Here is a tiny trained network, its code and every weight. The questions are about switching its units off for an input and a target symbol, where a switched-off unit gives its printed mean instead of its output.

import numpy as np


def w(rows, s, z=0):
    codes = np.array(rows[::2]) - 128.0
    scale = np.full(codes.shape[1], s)
    scale[-1] = z or s
    return codes * scale


def norm(h):
    return h / np.sqrt((h * h).mean(-1, keepdims=True) + 1e-5)


def f(y):
    return y / 2 * (1 + np.tanh(0.7978845608 * (y + 0.044715 * y**3)))


def softmax(a):
    e = np.exp(a - a.max(-1, keepdims=True))
    return e / e.sum(-1, keepdims=True)


def log_softmax(a):
    a = a - a.max(-1, keepdims=True)
    return a - np.log(np.exp(a).sum(-1, keepdims=True))


def net(x, mask):
    ids = ['βγεηθμξσψ'.index(c) for c in x.split()]
    T = len(ids)
    res = E[ids] + P[:T]
    r = norm(res)
    for j in range(2):
        rows = slice(2 * j, 2 * j + 2)
        q, k, v = (r @ M[0][rows].T for M in (Q, K, V))
        z = softmax(np.where(np.tri(T) > 0, q @ k.T / 2**0.5, -1e9)) @ v
        o = O[0][rows]
        res = res + np.where(mask[j], z, o[:, -1]) @ o[:, :-1]
    y = f(norm(res) @ A[0][:, :-1].T + A[0][:, -1])
    res = res + np.where(mask[2:6], y, B[0][:, -1]) @ B[0][:, :-1]
    return log_softmax(norm(res)[-1] @ U[:, :-1].T + U[:, -1])


Q, K, V, O, A, B = {}, {}, {}, {}, {}, {}
E = w([
[28,155,247,22],'β',
[109,139,81,231],'γ',
[229,198,137,143],'ε',
[194,128,135,124],'η',
[22,158,39,49],'θ',
[191,134,137,126],'μ',
[197,127,167,123],'ξ',
[229,58,206,252],'σ',
[195,172,222,142],'ψ',
],0.011)
P = w([
[186,216,209,89],'0',
[201,193,162,124],'1',
[121,253,177,148],'2',
[172,161,163,104],'3',
[155,179,156,142],'4',
[137,145,159,119],'5',
[134,134,154,124],'6',
[132,165,140,151],'7',
[125,94,152,115],'8',
[192,148,125,83],'9',
],0.0071)
Q[0] = w([
[254,241,156,158],'H0',
[164,131,205,171],'H0',
[116,125,136,91],'H1',
[151,205,206,123],'H1',
],0.0084)
K[0] = w([
[74,12,98,148],'H0',
[59,166,66,139],'H0',
[111,124,142,89],'H1',
[47,69,183,144],'H1',
],0.011)
V[0] = w([
[219,84,191,80],'H0',
[137,177,117,1],'H0',
[54,241,181,128],'H1',
[36,80,251,108],'H1',
],0.0085)
O[0] = w([
[96,154,163,180,197],'H0',
[133,253,132,69,114],'H0',
[86,34,99,54,254],'H1',
[219,102,138,94,161],'H1',
],0.013,0.0038)
A[0] = w([
[93,179,45,56,120],'N0',
[180,110,105,205,253],'N1',
[127,155,1,188,170],'N2',
[238,70,124,194,57],'N3',
],0.0092,0.0027)
B[0] = w([
[235,113,103,255,169],'N0',
[147,63,81,47,240],'N1',
[48,59,137,95,145],'N2',
[150,224,153,166,253],'N3',
],0.008,0.0051)
U = w([
[130,196,53,108,150],'β',
[118,53,71,119,205],'γ',
[123,231,151,145,21],'ε',
[121,220,147,143,61],'η',
[147,161,157,1,244],'θ',
[118,214,143,135,65],'μ',
[124,200,170,133,2],'ξ',
[123,183,167,118,132],'σ',
[220,111,227,250,105],'ψ',
],0.0082,0.0023)

Each question gives the input, a string of symbols that net reads in full, and the target symbol t.
The units are the heads (2 rows each of Q, K, V and O) and the neurons (one row each of A and B). Each row of codes is followed by its name. A weight is (code - 128) times the scale printed after its matrix; where a second scale follows, it is the last column's (O, A, B and U).
mask holds one flag per unit, heads first, then neurons. A switched-off unit (its flag False) gives its mean, the last column of its rows in O or B, instead of its output. The means were averaged over made-up inputs and are rounded, as every weight is.
A unit's drop is (log p(t) with every unit on - log p(t) with that unit switched off) / (log p(t) with every unit on - log p(t) with every unit switched off).
The circuit of an input: a set's keep is (log p(t) with only the set's units on - log p(t) with every unit switched off) / (log p(t) with every unit on - log p(t) with every unit switched off). Starting from all 6 units, units are removed one at a time, each time the one whose removal leaves the highest keep (on an exact tie, the one counted first), for as long as the keep stays at least 0.8.
units of the circuit, in order: the units of the circuit, biggest drop first
most important unit: the unit with the biggest drop
which heads matter: for each layer, one digit per head in row order, 1 if its drop is at least 0.15 and else 0, layers parted by /
drop of u: that unit's drop, to one decimal
input μ η μ μ ψ γ μ, target γ: most important unit	H0
input σ β ψ, target θ: which heads matter	01
input η β β η σ σ ε η γ ξ, target γ: which heads matter	10
input γ ε η, target γ: which heads matter	11
input ψ μ γ ε, target γ: which heads matter	11
input η β β μ η μ σ β θ σ, target θ: which heads matter	10
input η σ ε β η σ σ σ σ μ, target ψ: which heads matter	11
input ξ μ ξ μ σ σ σ ξ σ ξ, target ψ: which heads matter	11
input γ γ ψ, target γ: units of the circuit, in order	H0; H1
input μ σ β γ μ ξ ε μ σ η, target ψ: units of the circuit, in order	H0; N3
input γ σ ψ, target ψ: drop of H0	1.5
input γ σ θ, target γ: drop of H0	0.4
input γ ψ η γ, target γ: drop of H0	0.3
input η σ μ, target ψ: units of the circuit, in order	H0
